Below are the code and all the weights of a small trained network. Each question names an input and a target symbol and asks about switching units off, where a switched-off unit gives its printed mean instead of its output.

import numpy as np


def w(rows, s, z=0):
    codes = np.array(rows[::2]) - 128.0
    scale = np.full(codes.shape[1], s)
    scale[-1] = z or s
    return codes * scale


def f(y):
    return y / 2 * (1 + np.tanh(0.7978845608 * (y + 0.044715 * y**3)))


def softmax(a):
    e = np.exp(a - a.max(-1, keepdims=True))
    return e / e.sum(-1, keepdims=True)


def log_softmax(a):
    a = a - a.max(-1, keepdims=True)
    return a - np.log(np.exp(a).sum(-1, keepdims=True))


def net(x, mask):
    ids = ['γδζηθλμξφψ'.index(c) for c in x.split()]
    T = len(ids)
    res = E[ids] + P[:T]
    u = 0
    for l in range(3):
        r = res
        for j in range(3):
            rows = slice(2 * j, 2 * j + 2)
            q, k, v = (r @ M[l][rows].T for M in (Q, K, V))
            z = softmax(np.where(np.tri(T) > 0, q @ k.T / 2**0.5, -1e9)) @ v
            o = O[l][rows]
            res = res + np.where(mask[u + j], z, o[:, -1]) @ o[:, :-1]
        u += 3
        y = f(res @ A[l][:, :-1].T + A[l][:, -1])
        res = res + np.where(mask[u : u + 8], y, B[l][:, -1]) @ B[l][:, :-1]
        u += 8
    return log_softmax(res[-1] @ U[:, :-1].T + U[:, -1])


Q, K, V, O, A, B = {}, {}, {}, {}, {}, {}
E = w([
[233,51,124,84,119],'γ',
[212,65,172,154,76],'δ',
[62,16,176,66,174],'ζ',
[112,121,130,171,115],'η',
[185,70,117,185,175],'θ',
[87,155,168,196,85],'λ',
[86,117,126,39,9],'μ',
[147,161,186,152,119],'ξ',
[74,131,154,130,113],'φ',
[81,187,218,163,191],'ψ',
],0.016)
P = w([
[124,96,255,80,75],'0',
[102,98,229,170,58],'1',
[92,206,97,167,64],'2',
[96,111,194,170,55],'3',
[90,184,110,172,63],'4',
[95,181,82,157,62],'5',
[95,134,148,187,65],'6',
],0.0053)
Q[0] = w([
[65,255,47,141,113],'0.h1',
[2,217,194,136,156],'0.h1',
[84,74,197,75,184],'0.h2',
[80,78,54,166,68],'0.h2',
[146,217,51,36,179],'0.h3',
[96,112,160,83,254],'0.h3',
],0.007)
K[0] = w([
[104,185,113,102,24],'0.h1',
[45,167,149,170,128],'0.h1',
[118,241,151,135,148],'0.h2',
[155,98,1,229,157],'0.h2',
[95,122,146,103,92],'0.h3',
[129,138,176,102,220],'0.h3',
],0.0079)
V[0] = w([
[25,200,3,51,220],'0.h1',
[94,155,100,48,225],'0.h1',
[177,99,90,224,100],'0.h2',
[97,156,56,116,225],'0.h2',
[63,120,162,105,155],'0.h3',
[178,127,192,126,36],'0.h3',
],0.0064)
O[0] = w([
[122,119,115,7,113,6],'0.h1',
[153,124,108,120,120,74],'0.h1',
[111,18,107,70,132,138],'0.h2',
[124,72,134,3,109,51],'0.h2',
[107,104,136,164,177,123],'0.h3',
[90,136,159,164,97,197],'0.h3',
],0.0068,0.011)
A[0] = w([
[155,157,117,109,51,131],'0.n1',
[70,116,135,175,200,251],'0.n2',
[140,88,97,135,71,1],'0.n3',
[209,166,102,192,73,74],'0.n4',
[84,39,87,56,85,59],'0.n5',
[189,158,166,160,176,205],'0.n6',
[43,179,187,127,104,105],'0.n7',
[29,105,167,231,2,128],'0.n8',
],0.0083,0.0028)
B[0] = w([
[159,77,183,157,112,131],'0.n1',
[145,55,26,72,136,171],'0.n2',
[81,61,254,129,128,128],'0.n3',
[177,131,159,169,93,181],'0.n4',
[132,159,97,230,62,127],'0.n5',
[151,191,128,242,169,171],'0.n6',
[49,190,142,91,132,160],'0.n7',
[142,200,27,42,104,253],'0.n8',
],0.0076,0.02)
Q[1] = w([
[169,87,254,92,102],'1.h1',
[119,147,141,75,107],'1.h1',
[111,155,139,162,135],'1.h2',
[173,190,196,64,139],'1.h2',
[87,136,40,106,124],'1.h3',
[111,156,74,194,91],'1.h3',
],0.009)
K[1] = w([
[171,145,194,201,97],'1.h1',
[136,104,44,130,77],'1.h1',
[109,124,2,170,102],'1.h2',
[65,139,136,122,87],'1.h2',
[126,106,70,65,163],'1.h3',
[138,89,87,164,164],'1.h3',
],0.0089)
V[1] = w([
[66,54,107,89,85],'1.h1',
[190,103,106,10,147],'1.h1',
[1,148,165,189,98],'1.h2',
[140,159,54,133,86],'1.h2',
[121,141,58,137,240],'1.h3',
[173,135,105,156,193],'1.h3',
],0.0096)
O[1] = w([
[166,157,169,102,63,98],'1.h1',
[68,76,77,217,178,96],'1.h1',
[143,173,120,140,125,121],'1.h2',
[159,125,235,138,151,248],'1.h2',
[154,87,65,86,178,163],'1.h3',
[131,7,205,253,81,171],'1.h3',
],0.0051,0.016)
A[1] = w([
[188,70,79,246,227,60],'1.n1',
[40,208,55,141,94,254],'1.n2',
[78,109,84,60,243,133],'1.n3',
[45,42,135,194,200,111],'1.n4',
[200,120,109,120,121,250],'1.n5',
[138,125,166,154,236,208],'1.n6',
[151,180,139,183,41,45],'1.n7',
[119,86,58,2,139,241],'1.n8',
],0.0081,0.0042)
B[1] = w([
[17,131,69,108,63,245],'1.n1',
[142,141,246,101,228,249],'1.n2',
[108,45,234,133,52,153],'1.n3',
[165,181,69,99,114,144],'1.n4',
[188,106,97,175,124,206],'1.n5',
[45,48,149,254,80,167],'1.n6',
[178,141,158,111,48,245],'1.n7',
[149,80,180,132,152,173],'1.n8',
],0.0074,0.012)
Q[2] = w([
[211,176,76,186,240],'2.h1',
[1,67,237,180,107],'2.h1',
[110,115,164,136,67],'2.h2',
[138,195,152,92,139],'2.h2',
[24,38,92,166,60],'2.h3',
[187,156,193,83,246],'2.h3',
],0.0059)
K[2] = w([
[149,134,104,139,126],'2.h1',
[72,117,97,128,88],'2.h1',
[77,139,114,92,23],'2.h2',
[208,123,162,27,91],'2.h2',
[221,127,202,118,181],'2.h3',
[128,150,123,254,30],'2.h3',
],0.0082)
V[2] = w([
[127,147,255,122,63],'2.h1',
[145,144,139,122,130],'2.h1',
[147,100,137,107,72],'2.h2',
[161,139,191,181,171],'2.h2',
[135,106,111,145,155],'2.h3',
[107,107,94,114,132],'2.h3',
],0.0087)
O[2] = w([
[66,111,66,93,189,252],'2.h1',
[129,138,233,160,125,136],'2.h1',
[48,156,143,199,115,172],'2.h2',
[80,119,104,255,106,172],'2.h2',
[104,178,147,238,145,95],'2.h3',
[116,42,93,47,50,68],'2.h3',
],0.0051,0.012)
A[2] = w([
[103,82,168,115,118,38],'2.n1',
[133,93,64,149,115,57],'2.n2',
[5,108,148,113,136,217],'2.n3',
[110,80,130,139,101,182],'2.n4',
[216,74,124,138,144,176],'2.n5',
[115,94,166,141,101,106],'2.n6',
[143,119,91,105,232,193],'2.n7',
[114,156,221,31,121,2],'2.n8',
],0.013,0.0036)
B[2] = w([
[166,172,16,116,150,145],'2.n1',
[131,156,146,83,128,204],'2.n2',
[149,58,164,141,94,213],'2.n3',
[69,97,96,67,255,203],'2.n4',
[108,89,83,137,160,168],'2.n5',
[146,149,27,121,211,182],'2.n6',
[211,42,129,25,16,182],'2.n7',
[64,153,97,106,129,245],'2.n8',
],0.0084,0.012)
U = w([
[149,156,93,191,49,132],'γ',
[155,94,142,88,80,117],'δ',
[255,124,115,105,123,216],'ζ',
[31,122,46,224,146,121],'η',
[65,167,120,123,162,94],'θ',
[94,87,196,167,120,182],'λ',
[84,142,63,126,88,67],'μ',
[145,183,165,190,207,241],'ξ',
[167,79,83,138,167,108],'φ',
[204,220,54,66,200,2],'ψ',
],0.0089,0.0038)

Each question gives the input, a string of symbols that net reads in full, and the target symbol t.
The units are the heads (2 rows each of Q, K, V and O) and the neurons (one row each of A and B). Each row of codes is followed by its name. A weight is (code - 128) times the scale printed after its matrix; where a second scale follows, it is the last column's (O, A, B and U).
mask holds one flag per unit, layer by layer, with each layer's heads first. A switched-off unit (its flag False) gives its mean, the last column of its rows in O or B, instead of its output. The means were averaged over made-up inputs and are rounded, as every weight is.
A unit's drop is (log p(t) with every unit on - log p(t) with that unit switched off) / (log p(t) with every unit on - log p(t) with every unit switched off).
top k neurons: the k neurons with the biggest drops, biggest first
top k neurons in layer l: the k neurons of layer l with the biggest drops, biggest first
which heads matter: for each layer, one digit per head in row order, 1 if its drop is at least 0.15 and else 0, layers parted by /
drop when u is switched off: that unit's drop, to one decimal
input γ ξ μ η, target ζ: which heads matter => 000 / 001 / 000
input δ δ μ δ γ η ξ, target ξ: which heads matter => 001 / 000 / 000
input δ δ ψ φ γ η δ, target γ: which heads matter => 001 / 000 / 000
input γ γ δ λ μ ζ, target φ: top 2 neurons => (1.n3 0.n2)
input θ ψ ξ, target γ: top 2 neurons in layer 2 => (2.n4 2.n6)
input ξ θ φ φ, target θ: top 2 neurons in layer 1 => (1.n1 1.n3)
input γ γ φ, target δ: which heads matter => 000 / 001 / 000
input γ ξ ζ ψ, target λ: top 4 neurons => (0.n2 1.n3 2.n3 0.n4)
input ξ δ ζ γ φ ψ, target λ: which heads matter => 000 / 000 / 000
input γ ξ θ δ ζ, target ψ: top neuron => (1.n3)
input φ δ ψ δ ξ η, target ζ: top 2 neurons => (2.n7 1.n1)
input θ γ φ, target θ: top 4 neurons in layer 0 => (0.n6 0.n8 0.n4 0.n7)
input δ θ γ, target φ: top 2 neurons in layer 2 => (2.n8 2.n4)
input μ φ ξ γ ζ μ, target θ: top 3 neurons => (2.n8 0.n2 0.n8)
input δ ξ ψ ψ θ ζ, target ψ: top 3 neurons => (1.n1 1.n3 2.n1)
input ξ δ φ, target δ: top 2 neurons in layer 1 => (1.n7 1.n2)
input φ γ ξ, target ξ: top 2 neurons in layer 1 => (1.n1 1.n2)
input λ ξ η γ ζ, target φ: top neuron => (1.n3)
input γ δ θ λ ξ, target γ: top 2 neurons in layer 1 => (1.n2 1.n1)
input γ η θ μ δ, target ζ: top 3 neurons in layer 1 => (1.n1 1.n7 1.n6)
input γ ψ ξ δ, target γ: top neuron in layer 2 => (2.n4)
input γ γ γ δ μ, target θ: top 3 neurons in layer 0 => (0.n8 0.n4 0.n6)
input γ ξ ζ λ, target ψ: drop when 0.n8 is switched off => 0.7
input ψ ξ ξ ξ ζ λ, target ψ: drop when 0.n8 is switched off => 0.3
